[[ -0.9  -8.1  16.6  -0.9 -20.0 -20.2   2.9]
 [-24.3 -39.1  -4.4 -25.5 -41.8 -18.3 -23.5]
 [-18.3 -19.8 -20.7 -18.2  -9.6   9.1 -20.0]
 [  5.6   6.7   6.1   5.8   3.7  -1.9   6.6]
 [ 12.9  34.6 -34.6  14.3  62.1  50.0   2.2]
 [ -5.0  -3.6 -15.4  -5.6   6.0  11.7  -8.9]]
=>
[[ -5.0  -3.6 -15.4  -5.6   6.0  11.7  -8.9]
 [ 12.9  34.6 -34.6  14.3  62.1  50.0   2.2]
 [  5.6   6.7   6.1   5.8   3.7  -1.9   6.6]
 [-18.3 -19.8 -20.7 -18.2  -9.6   9.1 -20.0]
 [-24.3 -39.1  -4.4 -25.5 -41.8 -18.3 -23.5]
 [ -0.9  -8.1  16.6  -0.9 -20.0 -20.2   2.9]]

[[ 16.8 -25.1  -4.3 -61.9]
 [ 12.2   4.0 -19.1 -20.1]
 [ -3.8 -15.8 -41.0   6.0]
 [ 42.9   1.9  41.7 -26.4]
 [ -7.6  42.9  37.3   2.0]
 [ 26.5  14.2  25.6 -23.2]]
=>
[[ 26.5  14.2  25.6 -23.2]
 [ -7.6  42.9  37.3   2.0]
 [ 42.9   1.9  41.7 -26.4]
 [ -3.8 -15.8 -41.0   6.0]
 [ 12.2   4.0 -19.1 -20.1]
 [ 16.8 -25.1  -4.3 -61.9]]

[[ -9.3 -22.2 -53.3  -2.7  -5.0   6.2   0.1  12.0   0.5  11.7  -2.1 -22.0
    3.1   6.7   9.0]
 [  2.9  26.2  45.4   2.2   2.9  -5.5 -15.0   8.9  -1.5  -8.5   4.6   0.0
   -1.0 -10.3 -11.2]
 [  9.8 -12.9 -23.7   0.4  -1.2  -3.1  13.1  24.8   1.4  -4.1   0.9  15.4
    1.7  -0.6  -4.1]]
=>
[[  9.8 -12.9 -23.7   0.4  -1.2  -3.1  13.1  24.8   1.4  -4.1   0.9  15.4
    1.7  -0.6  -4.1]
 [  2.9  26.2  45.4   2.2   2.9  -5.5 -15.0   8.9  -1.5  -8.5   4.6   0.0
   -1.0 -10.3 -11.2]
 [ -9.3 -22.2 -53.3  -2.7  -5.0   6.2   0.1  12.0   0.5  11.7  -2.1 -22.0
    3.1   6.7   9.0]]

[[  5.3 -37.6   8.5   8.9  13.4   1.0  45.7  34.5  19.9]
 [ 33.5 -42.7  13.9 -12.5  -2.0 -11.9  -3.4  42.9  14.2]
 [ 46.6 -20.9  18.1   1.8  50.2 -12.0 -25.3  -2.9 -26.4]
 [ -6.2   6.9   9.3  36.2 -20.6 -28.9 -23.1  33.6  29.4]]
=>
[[ -6.2   6.9   9.3  36.2 -20.6 -28.9 -23.1  33.6  29.4]
 [ 46.6 -20.9  18.1   1.8  50.2 -12.0 -25.3  -2.9 -26.4]
 [ 33.5 -42.7  13.9 -12.5  -2.0 -11.9  -3.4  42.9  14.2]
 [  5.3 -37.6   8.5   8.9  13.4   1.0  45.7  34.5  19.9]]

[[-35.1 -11.8  15.6  47.7  46.9  14.0  -7.5  19.0   4.7  16.5  42.4  19.8
  -35.1  15.6 -30.9 -33.7]
 [-37.8   5.3  45.9 -17.3  24.5 -20.0  22.1  14.3  31.3  48.3  13.9  37.2
  -20.7 -12.6  25.7 -37.5]
 [-16.3 -15.5  29.0  12.7  23.5  49.1 -11.7 -48.7  -9.5  25.1  48.2 -39.9
    9.2  39.7  28.8 -43.0]
 [ -8.6  46.0 -35.9  10.6  26.4 -30.5 -36.8 -17.5   8.6 -45.3  19.9  25.8
    3.2 -17.1 -25.9  23.7]]
=>
[[ -8.6  46.0 -35.9  10.6  26.4 -30.5 -36.8 -17.5   8.6 -45.3  19.9  25.8
    3.2 -17.1 -25.9  23.7]
 [-16.3 -15.5  29.0  12.7  23.5  49.1 -11.7 -48.7  -9.5  25.1  48.2 -39.9
    9.2  39.7  28.8 -43.0]
 [-37.8   5.3  45.9 -17.3  24.5 -20.0  22.1  14.3  31.3  48.3  13.9  37.2
  -20.7 -12.6  25.7 -37.5]
 [-35.1 -11.8  15.6  47.7  46.9  14.0  -7.5  19.0   4.7  16.5  42.4  19.8
  -35.1  15.6 -30.9 -33.7]]

[[  6.9  32.2  -5.2 -11.6  -4.6   8.4  10.2 -30.6  33.4 -23.7   4.2  -9.5
  -11.5  21.6  26.8 -23.7]
 [ -7.5 -55.8  31.6  34.5  15.3 -11.5  -9.0  41.3 -63.5  30.3 -17.4  16.0
   24.9 -35.2 -41.0  30.3]]
=>
[[ -7.5 -55.8  31.6  34.5  15.3 -11.5  -9.0  41.3 -63.5  30.3 -17.4  16.0
   24.9 -35.2 -41.0  30.3]
 [  6.9  32.2  -5.2 -11.6  -4.6   8.4  10.2 -30.6  33.4 -23.7   4.2  -9.5
  -11.5  21.6  26.8 -23.7]]
